Here is a tiny trained network, its code and every weight. The questions are about switching its units off for an input and a class, where a switched-off unit gives its printed mean instead of its output.

import numpy as np


def w(rows, s, z=0):
    codes = np.array(rows[::2]) - 128.0
    scale = np.full(codes.shape[1], s)
    scale[-1] = z or s
    return codes * scale


def f(y):
    return y / 2 * (1 + np.tanh(0.7978845608 * (y + 0.044715 * y**3)))


def log_softmax(a):
    a = a - a.max(-1, keepdims=True)
    return a - np.log(np.exp(a).sum(-1, keepdims=True))


def net(x, mask):
    res = np.array(x, float).reshape(1, 5) / 4 @ E
    y = f(res @ A[0][:, :-1].T + A[0][:, -1])
    res = res + np.where(mask, y, B[0][:, -1]) @ B[0][:, :-1]
    return log_softmax(res[-1] @ U[:, :-1].T + U[:, -1])


A, B = {}, {}
E = w([
[173,76,84,186,157,199,122],'x0',
[172,84,144,120,79,153,254],'x1',
[107,117,158,96,133,172,111],'x2',
[69,116,82,116,50,140,104],'x3',
[113,117,125,102,144,136,125],'x4',
],0.016)
A[0] = w([
[81,236,39,104,131,170,87,136],'n1',
[152,117,118,90,133,172,225,210],'n2',
[197,121,198,169,237,107,69,201],'n3',
[104,186,254,82,136,62,112,253],'n4',
[178,98,68,170,103,222,80,179],'n5',
[132,133,114,176,204,139,99,165],'n6',
],0.0094,0.0051)
B[0] = w([
[181,93,70,148,97,166,11,188],'n1',
[159,149,178,157,94,162,255,218],'n2',
[44,172,207,123,181,132,147,232],'n3',
[155,225,75,106,116,30,140,248],'n4',
[95,29,65,160,135,156,144,198],'n5',
[24,81,146,151,229,79,175,180],'n6',
],0.01,0.015)
U = w([
[103,199,109,105,188,79,109,228],'0',
[138,147,98,121,65,89,28,85],'1',
[177,176,151,78,142,94,203,77],'2',
[58,151,118,80,9,106,185,149],'3',
[10,84,157,152,171,101,133,115],'4',
[96,57,78,183,150,142,72,2],'5',
[179,131,137,201,212,196,181,118],'6',
[132,87,62,144,89,169,172,210],'7',
],0.011,0.0038)

Each question gives the input, the list of numbers given to net, and the class t.
The units are the neurons (one row each of A and B). Each row of codes is followed by its name. A weight is (code - 128) times the scale printed after its matrix; where a second scale follows, it is the last column's (A, B and U).
mask holds one flag per neuron, in row order. A switched-off neuron (its flag False) gives its mean, the last column of its row in B, instead of its output. The means were averaged over made-up inputs and are rounded, as every weight is.
A unit's drop is (log p(t) with every unit on - log p(t) with that unit switched off) / (log p(t) with every unit on - log p(t) with every unit switched off).
The circuit of an input: a set's keep is (log p(t) with only the set's units on - log p(t) with every unit switched off) / (log p(t) with every unit on - log p(t) with every unit switched off). Starting from all 6 units, units are removed one at a time, each time the one whose removal leaves the highest keep (on an exact tie, the one counted first), for as long as the keep stays at least 0.8.
circuit, biggest first: the units of the circuit, biggest drop first
unit that matters most: the unit with the biggest drop
k most important neurons: the k neurons with the biggest drops, biggest first
drop of u: that unit's drop, to one decimal
input [0,1,4,-4,8], class 2: unit that matters most	n5
input [6,-3,1,1,3], class 5: 3 most important neurons	n5; n2; n1
input [2,4,4,5,5], class 7: 3 most important neurons	n4; n3; n5
input [5,0,-5,1,-1], class 5: 2 most important neurons	n2; n5
input [1,0,6,6,-7], class 5: 2 most important neurons	n2; n4
input [8,-6,7,0,2], class 4: 2 most important neurons	n6; n3
input [-2,-7,-7,1,1], class 1: 2 most important neurons	n1; n2
input [-6,0,-2,3,-4], class 1: 2 most important neurons	n2; n3
input [-8,0,-4,0,-1], class 0: 2 most important neurons	n2; n4
input [1,5,-6,7,0], class 7: 2 most important neurons	n4; n3
input [1,-1,8,5,-4], class 5: 3 most important neurons	n4; n2; n5
input [1,-5,8,1,-6], class 5: 2 most important neurons	n1; n2
input [-2,0,-3,2,-1], class 1: drop of n1	-0.1
input [2,-8,4,7,5], class 5: drop of n4	0.1
input [1,-6,6,-8,5], class 4: circuit, biggest first	n6
input [-8,-3,6,7,0], class 1: drop of n1	0.1
input [4,-4,1,7,6], class 5: drop of n6	0.0
